Below is a small trained network, with its code and all its weights. Each question gives an input and a class and asks what happens when units are switched off, that is, made to give their printed mean instead of their output.

import numpy as np


def w(rows, s, z=0):
    codes = np.array(rows[::2]) - 128.0
    scale = np.full(codes.shape[1], s)
    scale[-1] = z or s
    return codes * scale


def f(y):
    return y / 2 * (1 + np.tanh(0.7978845608 * (y + 0.044715 * y**3)))


def log_softmax(a):
    a = a - a.max(-1, keepdims=True)
    return a - np.log(np.exp(a).sum(-1, keepdims=True))


def net(x, mask):
    res = np.array(x, float).reshape(1, 6) / 4 @ E
    y = f(res @ A[0][:, :-1].T + A[0][:, -1])
    res = res + np.where(mask, y, B[0][:, -1]) @ B[0][:, :-1]
    return log_softmax(res[-1] @ U[:, :-1].T + U[:, -1])


A, B = {}, {}
E = w([
[144,102,117,109,126],'x0',
[248,76,188,255,108],'x1',
[221,241,48,83,72],'x2',
[131,115,106,136,133],'x3',
[119,165,158,135,140],'x4',
[139,178,127,168,200],'x5',
],0.0079)
A[0] = w([
[26,16,117,188,204,190],'neuron 0',
[4,107,37,71,196,48],'neuron 1',
[184,164,206,139,197,126],'neuron 2',
[90,128,106,100,124,219],'neuron 3',
[112,186,132,139,201,252],'neuron 4',
[11,190,111,107,58,106],'neuron 5',
[81,142,138,57,163,33],'neuron 6',
[49,155,102,2,176,46],'neuron 7',
[73,137,163,41,154,56],'neuron 8',
[82,134,25,52,93,96],'neuron 9',
[235,63,146,253,106,109],'neuron 10',
[21,163,238,161,142,176],'neuron 11',
[62,24,216,129,193,135],'neuron 12',
[139,177,36,147,85,210],'neuron 13',
[220,146,70,65,116,141],'neuron 14',
[80,105,85,51,170,47],'neuron 15',
[144,127,227,199,24,155],'neuron 16',
[139,166,6,209,211,236],'neuron 17',
[188,224,56,117,62,181],'neuron 18',
[197,96,224,146,120,106],'neuron 19',
[85,57,156,137,201,90],'neuron 20',
[229,54,186,155,85,125],'neuron 21',
],0.0074,0.0013)
B[0] = w([
[192,192,183,2,51,226],'neuron 0',
[115,106,87,172,157,221],'neuron 1',
[140,141,147,151,156,160],'neuron 2',
[125,93,97,190,92,156],'neuron 3',
[125,104,108,139,108,165],'neuron 4',
[123,121,129,131,162,197],'neuron 5',
[105,103,124,203,197,168],'neuron 6',
[120,104,99,137,183,230],'neuron 7',
[119,117,72,118,152,176],'neuron 8',
[99,155,123,135,145,203],'neuron 9',
[61,54,39,173,159,254],'neuron 10',
[157,137,164,123,116,190],'neuron 11',
[182,140,179,55,75,221],'neuron 12',
[161,133,153,98,81,182],'neuron 13',
[133,135,147,78,102,188],'neuron 14',
[112,123,95,153,171,175],'neuron 15',
[80,105,52,157,154,193],'neuron 16',
[103,147,139,69,107,174],'neuron 17',
[199,169,182,81,47,225],'neuron 18',
[84,104,121,118,155,185],'neuron 19',
[182,197,203,48,112,179],'neuron 20',
[102,130,115,169,174,213],'neuron 21',
],0.0076,0.0081)
U = w([
[204,164,215,108,14,254],'0',
[28,112,53,255,252,2],'1',
],0.0075,0.00088)

Each question gives the input, the list of numbers given to net, and the class t.
The units are the neurons (one row each of A and B). Each row of codes is followed by its name. A weight is (code - 128) times the scale printed after its matrix; where a second scale follows, it is the last column's (A, B and U).
mask holds one flag per neuron, in row order. A switched-off neuron (its flag False) gives its mean, the last column of its row in B, instead of its output. The means were averaged over made-up inputs and are rounded, as every weight is.
A unit's drop is (log p(t) with every unit on - log p(t) with that unit switched off) / (log p(t) with every unit on - log p(t) with every unit switched off).
top k neurons: the k neurons with the biggest drops, biggest first
drop when u is switched off: that unit's drop, to one decimal
input [5,-6,-6,-5,4,5], class 0: top 4 neurons	(neuron 0; neuron 12; neuron 20; neuron 10)
input [-4,-7,-8,6,0,4], class 0: top 2 neurons	(neuron 0; neuron 12)
input [-4,8,-8,-8,-1,3], class 0: top neuron	(neuron 0)
input [7,7,6,4,5,1], class 1: top 4 neurons	(neuron 10; neuron 0; neuron 21; neuron 12)
input [1,-7,-7,-5,1,2], class 0: top 2 neurons	(neuron 0; neuron 12)
input [3,5,-5,-3,4,5], class 0: top 3 neurons	(neuron 0; neuron 12; neuron 20)
input [-3,3,0,-1,3,1], class 1: drop when neuron 18 is switched off	0.1
input [0,-3,-3,-2,0,0], class 0: drop when neuron 10 is switched off	1.3
input [8,-7,-8,2,-6,-6], class 0: drop when neuron 0 is switched off	2.1
input [-8,8,7,-6,8,-8], class 1: drop when neuron 0 is switched off	0.2
